Below is a small trained network, with its code and all its weights. Each question gives an input and a target symbol and asks what happens when units are switched off, that is, made to give their printed mean instead of their output.

import numpy as np


def w(rows, s, z=0):
    codes = np.array(rows[::2]) - 128.0
    scale = np.full(codes.shape[1], s)
    scale[-1] = z or s
    return codes * scale


def softmax(a):
    e = np.exp(a - a.max(-1, keepdims=True))
    return e / e.sum(-1, keepdims=True)


def log_softmax(a):
    a = a - a.max(-1, keepdims=True)
    return a - np.log(np.exp(a).sum(-1, keepdims=True))


def net(x, mask):
    ids = ['αβγδεζηθλμπστφψω'.index(c) for c in x.split()]
    T = len(ids)
    res = E[ids] + P[:T]
    u = 0
    for l in range(2):
        r = res
        for j in range(3):
            rows = slice(2 * j, 2 * j + 2)
            q, k, v = (r @ M[l][rows].T for M in (Q, K, V))
            z = softmax(np.where(np.tri(T) > 0, q @ k.T / 2**0.5, -1e9)) @ v
            o = O[l][rows]
            res = res + np.where(mask[u + j], z, o[:, -1]) @ o[:, :-1]
        u += 3
    return log_softmax(res[-1] @ U[:, :-1].T + U[:, -1])


Q, K, V, O = {}, {}, {}, {}
E = w([
[107,133,133,124,87,146,78,117,168],'α',
[120,155,91,108,185,130,189,78,173],'β',
[136,153,129,100,90,162,176,148,154],'γ',
[161,56,193,126,162,164,164,150,148],'δ',
[201,151,83,106,115,215,175,75,123],'ε',
[188,99,126,207,168,100,111,130,178],'ζ',
[64,132,172,107,146,74,155,125,184],'η',
[114,76,115,197,110,86,162,174,160],'θ',
[175,128,140,100,76,77,130,148,179],'λ',
[180,127,187,191,111,98,212,205,111],'μ',
[104,179,131,154,132,174,186,95,136],'π',
[155,56,141,172,137,190,146,125,160],'σ',
[193,196,104,168,68,141,176,143,141],'τ',
[186,106,208,183,173,162,113,125,157],'φ',
[141,121,162,251,170,100,141,118,154],'ψ',
[101,239,165,75,68,109,100,78,200],'ω',
],0.017)
P = w([
[127,90,171,192,184,192,80,205,170],'0',
[132,95,172,194,158,173,110,163,189],'1',
[130,103,179,183,127,152,120,138,195],'2',
[130,124,168,174,110,141,136,127,191],'3',
[132,129,164,171,86,127,145,111,187],'4',
[132,139,168,170,65,118,152,94,186],'5',
[135,148,158,160,57,108,157,72,179],'6',
[123,161,161,161,38,97,162,67,175],'7',
[118,173,156,147,28,84,172,42,173],'8',
[121,191,154,131,19,87,183,41,174],'9',
[119,200,154,128,2,85,180,34,172],'10',
],0.0076)
Q[0] = w([
[92,105,186,210,132,96,110,102,240],'0.h1',
[178,153,182,158,198,174,178,77,136],'0.h1',
[136,148,173,134,142,170,146,133,202],'0.h2',
[123,181,129,111,181,113,120,138,107],'0.h2',
[52,210,54,5,225,97,32,184,24],'0.h3',
[104,181,23,20,191,134,38,215,11],'0.h3',
],0.015)
K[0] = w([
[92,217,147,64,36,105,124,82,219],'0.h1',
[155,207,121,95,141,143,241,7,122],'0.h1',
[113,188,142,95,98,123,134,96,126],'0.h2',
[144,145,163,123,200,100,131,134,137],'0.h2',
[143,18,125,217,226,136,114,215,104],'0.h3',
[168,8,132,210,186,156,135,212,71],'0.h3',
],0.013)
V[0] = w([
[165,124,247,136,99,135,79,101,123],'0.h1',
[113,158,197,64,174,119,119,107,114],'0.h1',
[173,227,150,125,159,167,70,200,148],'0.h2',
[165,22,142,233,239,73,94,150,2],'0.h2',
[237,54,30,10,108,37,59,155,173],'0.h3',
[46,18,193,10,72,198,105,216,138],'0.h3',
],0.008)
O[0] = w([
[206,170,222,95,159,137,126,81,92,168],'0.h1',
[83,145,178,34,138,146,159,93,115,114],'0.h1',
[172,159,89,173,64,109,177,85,189,148],'0.h2',
[109,129,186,96,123,248,132,200,198,2],'0.h2',
[219,115,48,2,177,44,97,181,215,57],'0.h3',
[161,4,142,50,12,88,122,101,94,98],'0.h3',
],0.0083,0.01)
Q[1] = w([
[54,120,85,7,190,202,64,176,43],'1.h1',
[124,104,229,179,38,86,167,76,138],'1.h1',
[131,86,196,227,63,38,214,76,160],'1.h2',
[220,131,73,121,81,134,102,126,70],'1.h2',
[53,167,84,148,193,162,157,166,160],'1.h3',
[164,168,144,246,168,106,148,39,207],'1.h3',
],0.012)
K[1] = w([
[144,33,222,151,153,216,130,224,146],'1.h1',
[92,206,134,83,62,70,121,9,74],'1.h1',
[82,212,87,122,86,2,112,83,68],'1.h2',
[157,126,165,98,47,221,84,180,198],'1.h2',
[70,115,61,149,208,104,241,138,132],'1.h3',
[144,185,47,139,104,62,133,1,69],'1.h3',
],0.0098)
V[1] = w([
[219,143,162,117,112,137,189,125,88],'1.h1',
[133,153,143,139,130,155,1,92,144],'1.h1',
[85,76,168,125,140,122,124,122,93],'1.h2',
[91,166,227,90,143,84,120,155,141],'1.h2',
[202,134,103,161,80,171,127,180,72],'1.h3',
[177,111,98,85,166,187,139,58,77],'1.h3',
],0.012)
O[1] = w([
[145,177,122,64,91,180,134,175,73,253],'1.h1',
[198,126,108,185,93,183,131,32,186,187],'1.h1',
[116,55,166,169,132,100,144,151,116,78],'1.h2',
[157,99,228,117,196,121,97,94,135,105],'1.h2',
[199,135,118,175,181,105,100,86,82,113],'1.h3',
[161,97,86,157,187,150,248,133,94,89],'1.h3',
],0.013,0.0057)
U = w([
[161,86,103,144,53,66,155,22,213,117],'α',
[126,150,158,103,120,194,169,114,190,91],'β',
[98,87,134,62,128,203,142,149,146,158],'γ',
[66,130,105,118,163,147,169,170,254,186],'δ',
[73,69,65,96,77,65,90,146,31,129],'ε',
[121,164,160,125,155,132,98,167,136,95],'ζ',
[113,185,85,151,163,87,60,112,136,81],'η',
[176,126,97,54,191,66,96,175,209,206],'θ',
[153,139,117,129,194,122,106,130,230,123],'λ',
[121,151,140,162,181,123,104,104,185,80],'μ',
[118,147,138,123,150,86,127,102,164,87],'π',
[101,97,94,142,137,90,34,146,166,134],'σ',
[109,71,87,127,159,187,76,123,132,146],'τ',
[98,78,154,116,183,47,117,105,142,152],'φ',
[154,115,70,148,233,115,157,146,151,160],'ψ',
[44,116,128,210,105,135,127,84,81,6],'ω',
],0.0056,0.012)

Each question gives the input, a string of symbols that net reads in full, and the target symbol t.
The units are the heads (2 rows each of Q, K, V and O). Each row of codes is followed by its name. A weight is (code - 128) times the scale printed after its matrix; where a second scale follows, it is the last column's (O and U).
mask holds one flag per head, layer by layer. A switched-off head (its flag False) gives its mean, the last column of its rows in O, instead of its output. The means were averaged over made-up inputs and are rounded, as every weight is.
A unit's drop is (log p(t) with every unit on - log p(t) with that unit switched off) / (log p(t) with every unit on - log p(t) with every unit switched off).
The circuit of an input: a set's keep is (log p(t) with only the set's units on - log p(t) with every unit switched off) / (log p(t) with every unit on - log p(t) with every unit switched off). Starting from all 6 units, units are removed one at a time, each time the one whose removal leaves the highest keep (on an exact tie, the one counted first), for as long as the keep stays at least 0.8.
units of the circuit, in order: the units of the circuit, biggest drop first
most important unit: the unit with the biggest drop
heads that matter: for each layer, one digit per head in row order, 1 if its drop is at least 0.15 and else 0, layers parted by /
drop of u: that unit's drop, to one decimal
input θ θ ψ α μ ψ β β φ, target δ: heads that matter => 101 / 001
input δ λ λ δ, target θ: heads that matter => 001 / 000
input ε π ψ θ σ μ θ, target ω: heads that matter => 001 / 000
input μ μ θ γ θ, target ε: units of the circuit, in order => 1.h1, 0.h3
input μ π δ δ β ψ θ, target δ: heads that matter => 000 / 001
input γ δ β α ζ θ ζ ζ α γ π, target ω: heads that matter => 001 / 000
input α θ η η, target φ: units of the circuit, in order => 1.h2, 1.h1
input θ α μ φ δ σ, target α: units of the circuit, in order => 1.h1
input ε α σ θ μ μ, target α: heads that matter => 001 / 100
input θ δ α η θ β ε μ, target ψ: heads that matter => 010 / 001
input θ α θ φ, target α: heads that matter => 000 / 100
input ε θ θ, target ψ: heads that matter => 000 / 001
input γ θ μ α α β π, target ω: heads that matter => 011 / 000
input λ μ ψ β θ β η θ, target φ: most important unit => 1.h2
input ζ π α σ δ μ π τ φ, target η: heads that matter => 011 / 011
input δ ψ θ, target σ: units of the circuit, in order => 1.h3, 0.h2, 0.h1
input ε γ β, target δ: units of the circuit, in order => 1.h3, 0.h1, 0.h3
input α η β β θ α π β μ θ, target δ: units of the circuit, in order => 1.h3, 0.h3
input γ ε β π θ π θ α τ θ γ, target ε: units of the circuit, in order => 0.h2, 1.h1
input α μ μ δ τ, target η: most important unit => 1.h3
input ω μ γ, target α: heads that matter => 010 / 000
input δ δ θ ε ε β δ μ, target δ: units of the circuit, in order => 0.h3, 1.h3, 0.h1
input θ μ μ γ α θ α μ, target α: drop of 1.h1 => 0.6
input μ ψ ω α α β, target α: drop of 1.h1 => 0.2
